Below is a small trained network, with its code and all its weights. Each question gives an input and a class and asks what happens when units are switched off, that is, made to give their printed mean instead of their output.

import numpy as np


def w(rows, s, z=0):
    codes = np.array(rows[::2]) - 128.0
    scale = np.full(codes.shape[1], s)
    scale[-1] = z or s
    return codes * scale


def f(y):
    return y / 2 * (1 + np.tanh(0.7978845608 * (y + 0.044715 * y**3)))


def log_softmax(a):
    a = a - a.max(-1, keepdims=True)
    return a - np.log(np.exp(a).sum(-1, keepdims=True))


def net(x, mask):
    res = np.array(x, float).reshape(1, 6) / 4 @ E
    y = f(res @ A[0][:, :-1].T + A[0][:, -1])
    res = res + np.where(mask, y, B[0][:, -1]) @ B[0][:, :-1]
    return log_softmax(res[-1] @ U[:, :-1].T + U[:, -1])


A, B = {}, {}
E = w([
[63,58,199,220,67,211,237,83,35,208,161,135],'x0',
[237,76,244,92,161,144,132,38,101,61,61,30],'x1',
[238,126,99,43,59,190,142,70,200,229,218,159],'x2',
[128,128,129,125,126,127,129,129,126,126,128,129],'x3',
[92,254,186,106,114,192,185,185,197,182,38,53],'x4',
[100,81,123,115,217,49,237,33,216,176,52,212],'x5',
],0.0044)
A[0] = w([
[41,133,151,214,177,78,114,189,64,51,62,101,36],'neuron 0',
[214,136,108,40,53,190,134,86,191,205,211,157,72],'neuron 1',
[169,4,61,158,150,59,72,65,43,66,225,206,130],'neuron 2',
[180,190,82,22,191,55,27,158,206,71,103,123,67],'neuron 3',
[221,135,107,49,47,184,134,90,191,209,211,154,88],'neuron 4',
[237,67,249,91,164,164,140,25,85,52,68,19,163],'neuron 5',
[83,248,187,99,119,203,199,202,209,196,27,47,111],'neuron 6',
[15,160,27,184,79,116,122,221,153,206,196,225,98],'neuron 7',
[147,183,129,134,45,199,18,220,58,82,193,63,2],'neuron 8',
[86,74,186,214,77,201,218,92,57,184,155,129,38],'neuron 9',
[40,133,149,213,177,73,110,189,64,50,65,100,23],'neuron 10',
[91,91,114,103,232,44,232,47,234,183,38,215,111],'neuron 11',
[82,79,184,209,76,197,220,86,52,183,158,127,32],'neuron 12',
],0.004,0.00067)
B[0] = w([
[87,64,40,122,196,203,149,53,112,131,75,73,215],'neuron 0',
[82,44,30,138,210,207,160,65,112,124,72,56,211],'neuron 1',
[41,169,227,89,104,202,25,54,191,86,153,239,227],'neuron 2',
[229,45,63,240,47,83,110,221,224,91,45,153,230],'neuron 3',
[81,49,31,134,214,201,165,65,113,127,74,58,213],'neuron 4',
[145,230,82,19,123,25,103,167,41,240,54,208,245],'neuron 5',
[54,154,210,109,87,210,31,20,179,49,170,242,252],'neuron 6',
[144,222,83,20,133,54,129,132,21,221,81,176,239],'neuron 7',
[213,169,123,195,39,102,235,68,48,24,220,77,207],'neuron 8',
[204,70,71,199,63,77,76,217,218,131,39,176,217],'neuron 9',
[89,64,43,124,200,204,164,53,109,123,74,70,214],'neuron 10',
[230,182,153,201,24,101,243,73,33,2,249,65,253],'neuron 11',
[209,71,70,203,62,78,70,216,226,123,36,174,216],'neuron 12',
],0.0051,0.0039)
U = w([
[188,72,95,207,84,89,97,236,243,119,66,136,86],'0',
[174,167,144,177,76,110,218,92,52,58,233,77,89],'1',
[76,60,64,115,255,212,144,80,119,143,89,57,91],'2',
[130,207,119,9,139,47,106,162,44,230,89,168,103],'3',
[54,149,236,104,112,194,40,72,201,89,167,198,111],'4',
[124,125,144,127,147,121,130,152,133,143,145,108,254],'5',
[90,104,235,113,225,97,141,228,171,189,219,62,85],'6',
],0.0093,0.0077)

Each question gives the input, the list of numbers given to net, and the class t.
The units are the neurons (one row each of A and B). Each row of codes is followed by its name. A weight is (code - 128) times the scale printed after its matrix; where a second scale follows, it is the last column's (A, B and U).
mask holds one flag per neuron, in row order. A switched-off neuron (its flag False) gives its mean, the last column of its row in B, instead of its output. The means were averaged over made-up inputs and are rounded, as every weight is.
A unit's drop is (log p(t) with every unit on - log p(t) with that unit switched off) / (log p(t) with every unit on - log p(t) with every unit switched off).
The circuit of an input: a set's keep is (log p(t) with only the set's units on - log p(t) with every unit switched off) / (log p(t) with every unit on - log p(t) with every unit switched off). Starting from the 12 units with the biggest drops (on a tie, the unit counted first), units are removed one at a time, each time the one whose removal leaves the highest keep (on an exact tie, the one counted first), for as long as the keep stays at least 0.8.
units of the circuit, in order: the units of the circuit, biggest drop first
unit that matters most: the unit with the biggest drop
top k neurons: the k neurons with the biggest drops, biggest first
drop when u is switched off: that unit's drop, to one decimal
input [4,3,1,4,8,5], class 4: units of the circuit, in order : [neuron 6]
input [-6,-8,-8,-2,-6,7], class 2: top 2 neurons : [neuron 10; neuron 0]
input [4,5,4,-3,-4,3], class 3: top 3 neurons : [neuron 5; neuron 3; neuron 6]
input [1,-8,-8,5,-7,-6], class 2: top 3 neurons : [neuron 10; neuron 0; neuron 11]
input [6,-6,-3,-3,-7,6], class 4: top 4 neurons : [neuron 2; neuron 3; neuron 5; neuron 8]
input [-3,-3,-1,0,7,-6], class 4: top 2 neurons : [neuron 6; neuron 11]
input [1,-4,-3,2,0,-2], class 3: top 2 neurons : [neuron 7; neuron 11]
input [8,-6,-3,3,-3,5], class 0: top 3 neurons : [neuron 12; neuron 9; neuron 5]
input [7,-1,4,1,3,8], class 1: top 2 neurons : [neuron 11; neuron 3]
input [-2,7,-6,-1,-3,-6], class 3: top 2 neurons : [neuron 5; neuron 11]
input [-3,4,0,4,8,6], class 4: top 3 neurons : [neuron 6; neuron 8; neuron 7]
input [5,-8,1,-3,-7,-3], class 3: top 2 neurons : [neuron 7; neuron 6]
input [7,-2,-6,4,3,2], class 0: top 2 neurons : [neuron 12; neuron 9]
input [3,-4,-8,-8,8,-3], class 2: units of the circuit, in order : [neuron 0]
input [1,-7,5,-1,-3,-5], class 3: top 2 neurons : [neuron 7; neuron 11]
input [-1,-7,4,3,-8,2], class 4: top 2 neurons : [neuron 2; neuron 5]
input [8,-6,7,1,3,8], class 0: top 3 neurons : [neuron 12; neuron 9; neuron 8]
input [5,8,-5,-1,-4,6], class 3: drop when neuron 8 is switched off : 0.1
input [8,4,7,8,-2,-8], class 0: drop when neuron 12 is switched off : 0.6
input [6,0,2,-6,5,8], class 1: unit that matters most : neuron 11
input [2,7,2,-1,3,1], class 3: drop when neuron 5 is switched off : 0.7
input [7,1,3,1,0,-7], class 0: drop when neuron 12 is switched off : 0.6
